Here is a tiny trained network, its code and every weight. The questions are about switching its units off for an input and a class, where a switched-off unit gives its printed mean instead of its output.

import numpy as np


def w(rows, s, z=0):
    codes = np.array(rows[::2]) - 128.0
    scale = np.full(codes.shape[1], s)
    scale[-1] = z or s
    return codes * scale


def norm(h):
    return h / np.sqrt((h * h).mean(-1, keepdims=True) + 1e-5)


def f(y):
    return np.maximum(y, 0)


def log_softmax(a):
    a = a - a.max(-1, keepdims=True)
    return a - np.log(np.exp(a).sum(-1, keepdims=True))


def net(x, mask):
    res = np.array(x, float).reshape(1, 6) / 4 @ E
    u = 0
    for l in range(3):
        y = f(norm(res) @ A[l][:, :-1].T + A[l][:, -1])
        res = res + np.where(mask[u : u + 8], y, B[l][:, -1]) @ B[l][:, :-1]
        u += 8
    return log_softmax(norm(res)[-1] @ U[:, :-1].T + U[:, -1])


A, B = {}, {}
E = w([
[154,154,43,146,203,184,188,89,137,162],'x0',
[120,119,70,118,151,106,76,113,2,103],'x1',
[200,83,91,97,81,127,73,90,153,118],'x2',
[197,118,109,136,141,41,185,173,162,49],'x3',
[128,125,129,129,130,125,126,127,130,128],'x4',
[135,87,146,132,150,138,131,119,116,133],'x5',
],0.0077)
A[0] = w([
[78,78,174,163,52,141,209,73,201,78,123],'L0N0',
[209,140,156,29,55,203,73,33,181,126,95],'L0N1',
[221,98,87,36,131,90,98,164,74,170,143],'L0N2',
[41,177,212,195,183,138,179,138,97,48,5],'L0N3',
[249,109,109,166,109,136,60,144,174,173,31],'L0N4',
[234,191,45,168,222,160,147,53,160,198,48],'L0N5',
[15,219,254,155,174,182,198,97,147,76,66],'L0N6',
[102,9,179,83,71,87,59,237,106,123,38],'L0N7',
],0.005,0.0036)
B[0] = w([
[166,131,79,213,141,143,133,152,157,132,217],'L0N0',
[112,78,115,63,128,77,112,111,136,184,226],'L0N1',
[61,105,72,136,115,71,183,124,134,110,228],'L0N2',
[115,72,131,60,183,78,137,130,105,133,197],'L0N3',
[118,112,67,14,130,50,151,111,157,145,174],'L0N4',
[147,167,205,163,161,172,184,46,120,97,249],'L0N5',
[132,96,100,35,122,88,106,86,160,161,252],'L0N6',
[151,254,106,97,94,147,162,56,149,91,229],'L0N7',
],0.0087,0.0039)
A[1] = w([
[104,159,195,118,197,97,148,212,124,164,6],'L1N0',
[53,156,91,106,131,136,97,87,55,89,35],'L1N1',
[109,149,225,142,66,97,49,74,95,210,51],'L1N2',
[175,113,195,140,111,90,116,149,242,208,98],'L1N3',
[90,154,249,100,46,57,62,106,173,59,15],'L1N4',
[219,119,144,117,114,86,231,219,106,53,1],'L1N5',
[134,148,105,130,170,220,94,77,101,254,155],'L1N6',
[79,89,179,127,140,114,129,113,202,202,116],'L1N7',
],0.0066,0.0018)
B[1] = w([
[107,77,126,61,105,51,127,52,137,151,163],'L1N0',
[145,69,125,214,86,101,180,171,109,178,225],'L1N1',
[114,142,89,171,204,164,83,136,203,92,209],'L1N2',
[144,112,143,161,2,148,140,114,44,177,239],'L1N3',
[117,115,171,120,202,191,161,66,112,92,229],'L1N4',
[117,91,143,112,189,131,62,173,172,102,235],'L1N5',
[120,162,142,126,138,107,87,176,198,50,254],'L1N6',
[147,117,98,127,133,149,116,166,62,177,226],'L1N7',
],0.0092,0.0053)
A[2] = w([
[149,152,199,128,65,169,197,204,141,202,5],'L2N0',
[105,142,151,182,132,166,2,160,162,168,79],'L2N1',
[85,106,106,80,127,127,104,99,142,171,200],'L2N2',
[203,80,162,168,144,69,173,189,152,59,103],'L2N3',
[48,165,188,136,157,80,183,172,94,168,130],'L2N4',
[116,99,99,140,207,133,156,101,69,156,218],'L2N5',
[107,105,113,231,96,12,82,138,6,77,58],'L2N6',
[106,145,230,100,85,149,97,104,83,84,68],'L2N7',
],0.0078,0.0032)
B[2] = w([
[165,106,69,207,70,219,147,94,2,186,178],'L2N0',
[92,133,109,106,155,132,117,242,88,126,211],'L2N1',
[123,118,116,123,186,27,161,146,121,86,224],'L2N2',
[24,161,129,124,156,193,50,212,91,180,255],'L2N3',
[150,100,44,77,48,74,124,42,147,142,193],'L2N4',
[166,129,180,118,47,122,100,135,182,106,253],'L2N5',
[182,134,151,163,87,195,159,109,101,220,248],'L2N6',
[212,203,176,172,176,102,224,88,186,24,163],'L2N7',
],0.0094,0.0057)
U = w([
[170,101,103,199,28,198,142,139,46,219,251],'0',
[31,135,90,103,199,135,34,249,163,119,58],'1',
[133,52,89,20,89,8,142,53,151,160,109],'2',
[155,207,179,155,154,184,185,35,166,56,82],'3',
],0.015,0.0017)

Each question gives the input, the list of numbers given to net, and the class t.
The units are the neurons (one row each of A and B). Each row of codes is followed by its name. A weight is (code - 128) times the scale printed after its matrix; where a second scale follows, it is the last column's (A, B and U).
mask holds one flag per neuron, layer by layer. A switched-off neuron (its flag False) gives its mean, the last column of its row in B, instead of its output. The means were averaged over made-up inputs and are rounded, as every weight is.
A unit's drop is (log p(t) with every unit on - log p(t) with that unit switched off) / (log p(t) with every unit on - log p(t) with every unit switched off).
The circuit of an input: a set's keep is (log p(t) with only the set's units on - log p(t) with every unit switched off) / (log p(t) with every unit on - log p(t) with every unit switched off). Starting from the 12 units with the biggest drops (on a tie, the unit counted first), units are removed one at a time, each time the one whose removal leaves the highest keep (on an exact tie, the one counted first), for as long as the keep stays at least 0.8.
circuit, biggest first: the units of the circuit, biggest drop first
k most important neurons: the k neurons with the biggest drops, biggest first
top k neurons in layer l: the k neurons of layer l with the biggest drops, biggest first
input [-6,5,4,2,0,-2], class 3: 4 most important neurons => L0N7; L1N4; L2N7; L0N0
input [2,5,0,5,6,-3], class 0: 2 most important neurons => L2N6; L1N6
input [-8,-2,8,8,7,5], class 1: circuit, biggest first => L2N3
input [-5,-6,-7,-2,2,8], class 2: 2 most important neurons => L0N3; L1N0
input [4,-2,-3,2,-4,2], class 3: 3 most important neurons => L0N5; L0N1; L0N2
input [-3,-8,-7,-2,5,1], class 0: top 2 neurons in layer 1 => L1N3; L1N7
input [-1,3,4,-2,-4,5], class 2: 3 most important neurons => L0N1; L1N3; L2N2
input [5,-7,-2,-8,3,3], class 1: 3 most important neurons => L1N6; L2N1; L1N1
input [-1,-7,-2,-8,2,-2], class 1: 3 most important neurons => L1N2; L2N1; L1N6
input [-1,-5,-5,4,-8,-5], class 0: 3 most important neurons => L1N3; L0N0; L2N0
input [4,7,8,-8,-6,1], class 1: 2 most important neurons => L1N6; L1N3
input [-3,7,-4,-8,-4,-3], class 1: 4 most important neurons => L1N2; L2N1; L1N6; L1N3
input [-8,-8,-2,3,-1,2], class 0: top 2 neurons in layer 0 => L0N0; L0N5
input [-3,-7,-7,-1,3,4], class 0: top 3 neurons in layer 1 => L1N3; L1N7; L1N5
input [2,-2,-3,-3,1,3], class 1: circuit, biggest first => L1N6
input [-7,8,8,7,-1,4], class 0: top 2 neurons in layer 0 => L0N6; L0N2
input [-5,-7,-1,5,5,7], class 0: 3 most important neurons => L1N3; L0N0; L2N0
input [-8,6,-8,4,5,-4], class 2: top 2 neurons in layer 0 => L0N3; L0N5
input [-5,0,-4,3,-8,-6], class 3: top 2 neurons in layer 0 => L0N7; L0N2
input [6,1,1,2,1,8], class 3: circuit, biggest first => L0N5
input [-4,5,3,7,1,5], class 1: top 2 neurons in layer 1 => L1N5; L1N3
input [-1,-5,-6,-4,-8,0], class 2: top 3 neurons in layer 2 => L2N2; L2N6; L2N3
